Here is a tiny trained network, its code and every weight. The questions are about switching its units off for an input and a class, where a switched-off unit gives its printed mean instead of its output.

import numpy as np


def w(rows, s, z=0):
    codes = np.array(rows[::2]) - 128.0
    scale = np.full(codes.shape[1], s)
    scale[-1] = z or s
    return codes * scale


def norm(h):
    return h / np.sqrt((h * h).mean(-1, keepdims=True) + 1e-5)


def f(y):
    return y / 2 * (1 + np.tanh(0.7978845608 * (y + 0.044715 * y**3)))


def log_softmax(a):
    a = a - a.max(-1, keepdims=True)
    return a - np.log(np.exp(a).sum(-1, keepdims=True))


def net(x, mask):
    res = np.array(x, float).reshape(1, 6) / 4 @ E
    u = 0
    for l in range(2):
        y = f(norm(res) @ A[l][:, :-1].T + A[l][:, -1])
        res = res + np.where(mask[u : u + 16], y, B[l][:, -1]) @ B[l][:, :-1]
        u += 16
    return log_softmax(norm(res)[-1] @ U[:, :-1].T + U[:, -1])


A, B = {}, {}
E = w([
[107,62,111,78],'x0',
[253,116,198,38],'x1',
[110,211,152,101],'x2',
[84,250,160,3],'x3',
[203,156,32,179],'x4',
[157,209,187,238],'x5',
],0.0028)
A[0] = w([
[128,187,154,28,41],'0.n1',
[174,94,36,107,3],'0.n2',
[166,107,167,142,96],'0.n3',
[131,145,177,127,110],'0.n4',
[101,153,172,154,97],'0.n5',
[96,114,110,150,102],'0.n6',
[154,188,118,2,75],'0.n7',
[125,81,214,132,109],'0.n8',
[52,122,111,213,148],'0.n9',
[101,118,98,146,110],'0.n10',
[30,114,126,135,167],'0.n11',
[147,120,107,204,150],'0.n12',
[57,210,119,142,100],'0.n13',
[58,43,102,54,130],'0.n14',
[85,59,127,91,132],'0.n15',
[129,98,226,87,34],'0.n16',
],0.0086,0.0024)
B[0] = w([
[75,60,186,165,219],'0.n1',
[146,182,189,159,162],'0.n2',
[103,123,78,135,143],'0.n3',
[78,143,121,138,142],'0.n4',
[153,182,95,112,144],'0.n5',
[154,108,119,104,136],'0.n6',
[69,43,192,155,255],'0.n7',
[52,253,72,120,167],'0.n8',
[185,37,64,91,227],'0.n9',
[136,106,114,124,139],'0.n10',
[203,138,53,149,204],'0.n11',
[188,75,129,150,194],'0.n12',
[107,235,101,96,206],'0.n13',
[163,54,123,75,241],'0.n14',
[151,98,85,62,185],'0.n15',
[85,141,138,114,169],'0.n16',
],0.0059,0.0034)
A[1] = w([
[160,41,71,106,126],'1.n1',
[154,135,163,227,223],'1.n2',
[125,154,80,160,255],'1.n3',
[135,150,198,109,50],'1.n4',
[62,165,190,174,73],'1.n5',
[141,189,95,126,139],'1.n6',
[85,59,178,121,139],'1.n7',
[127,120,134,163,149],'1.n8',
[1,160,131,75,77],'1.n9',
[154,94,109,108,114],'1.n10',
[173,98,94,230,114],'1.n11',
[143,126,218,115,97],'1.n12',
[197,81,115,126,129],'1.n13',
[202,87,194,114,35],'1.n14',
[179,137,97,242,229],'1.n15',
[153,107,135,234,174],'1.n16',
],0.0095,0.0019)
B[1] = w([
[161,174,162,99,255],'1.n1',
[119,87,70,87,194],'1.n2',
[215,86,69,127,176],'1.n3',
[72,84,132,146,139],'1.n4',
[98,152,63,83,179],'1.n5',
[176,128,115,229,154],'1.n6',
[175,144,84,205,207],'1.n7',
[114,110,99,105,137],'1.n8',
[146,180,115,96,216],'1.n9',
[164,163,155,120,165],'1.n10',
[137,75,137,5,217],'1.n11',
[117,91,90,163,162],'1.n12',
[160,205,191,91,209],'1.n13',
[169,116,196,174,170],'1.n14',
[142,30,48,88,242],'1.n15',
[170,120,126,2,194],'1.n16',
],0.0055,0.0049)
U = w([
[180,122,184,168,52],'0',
[38,52,205,141,113],'1',
[173,186,32,192,3],'2',
[41,252,124,129,153],'3',
[220,67,73,27,249],'4',
],0.013,0.0045)

Each question gives the input, the list of numbers given to net, and the class t.
The units are the neurons (one row each of A and B). Each row of codes is followed by its name. A weight is (code - 128) times the scale printed after its matrix; where a second scale follows, it is the last column's (A, B and U).
mask holds one flag per neuron, layer by layer. A switched-off neuron (its flag False) gives its mean, the last column of its row in B, instead of its output. The means were averaged over made-up inputs and are rounded, as every weight is.
A unit's drop is (log p(t) with every unit on - log p(t) with that unit switched off) / (log p(t) with every unit on - log p(t) with every unit switched off).
The circuit of an input: a set's keep is (log p(t) with only the set's units on - log p(t) with every unit switched off) / (log p(t) with every unit on - log p(t) with every unit switched off). Starting from the 12 units with the biggest drops (on a tie, the unit counted first), units are removed one at a time, each time the one whose removal leaves the highest keep (on an exact tie, the one counted first), for as long as the keep stays at least 0.8.
units of the circuit, in order: the units of the circuit, biggest drop first
most important unit: the unit with the biggest drop
top k neurons: the k neurons with the biggest drops, biggest first
k most important neurons of layer l: the k neurons of layer l with the biggest drops, biggest first
drop when u is switched off: that unit's drop, to one decimal
input [2,3,0,8,-6,-1], class 1: units of the circuit, in order -> 0.n7, 0.n1
input [0,0,-6,5,-7,-6], class 1: units of the circuit, in order -> 0.n7, 0.n1, 0.n9
input [-8,8,7,6,0,1], class 1: units of the circuit, in order -> 0.n7, 0.n1, 1.n4
input [-1,-7,-1,8,4,-4], class 3: most important unit -> 1.n15
input [0,2,-2,3,-7,-1], class 1: top 4 neurons -> 0.n1, 0.n7, 0.n14, 0.n13
input [-6,-7,5,-2,-6,0], class 2: 2 most important neurons of layer 1 -> 1.n6, 1.n16
input [-3,-7,3,6,-5,6], class 2: top 2 neurons -> 0.n11, 1.n6
input [2,-8,3,5,2,6], class 2: top 2 neurons -> 0.n13, 1.n6
input [-5,-2,-7,7,6,-8], class 1: 2 most important neurons of layer 1 -> 1.n3, 1.n16
input [-6,-7,4,2,5,7], class 4: 3 most important neurons of layer 0 -> 0.n9, 0.n8, 0.n12
input [-4,3,5,8,1,-5], class 1: 3 most important neurons of layer 0 -> 0.n7, 0.n1, 0.n8
input [-1,5,-5,6,0,4], class 1: 3 most important neurons of layer 0 -> 0.n7, 0.n1, 0.n13
input [-8,6,4,7,5,-8], class 1: drop when 0.n10 is switched off -> 0.0
input [2,5,6,1,8,-6], class 0: most important unit -> 1.n7
input [-4,8,4,2,-3,2], class 3: drop when 1.n11 is switched off -> 0.1
input [2,1,-7,5,-4,0], class 1: drop when 0.n1 is switched off -> 0.2
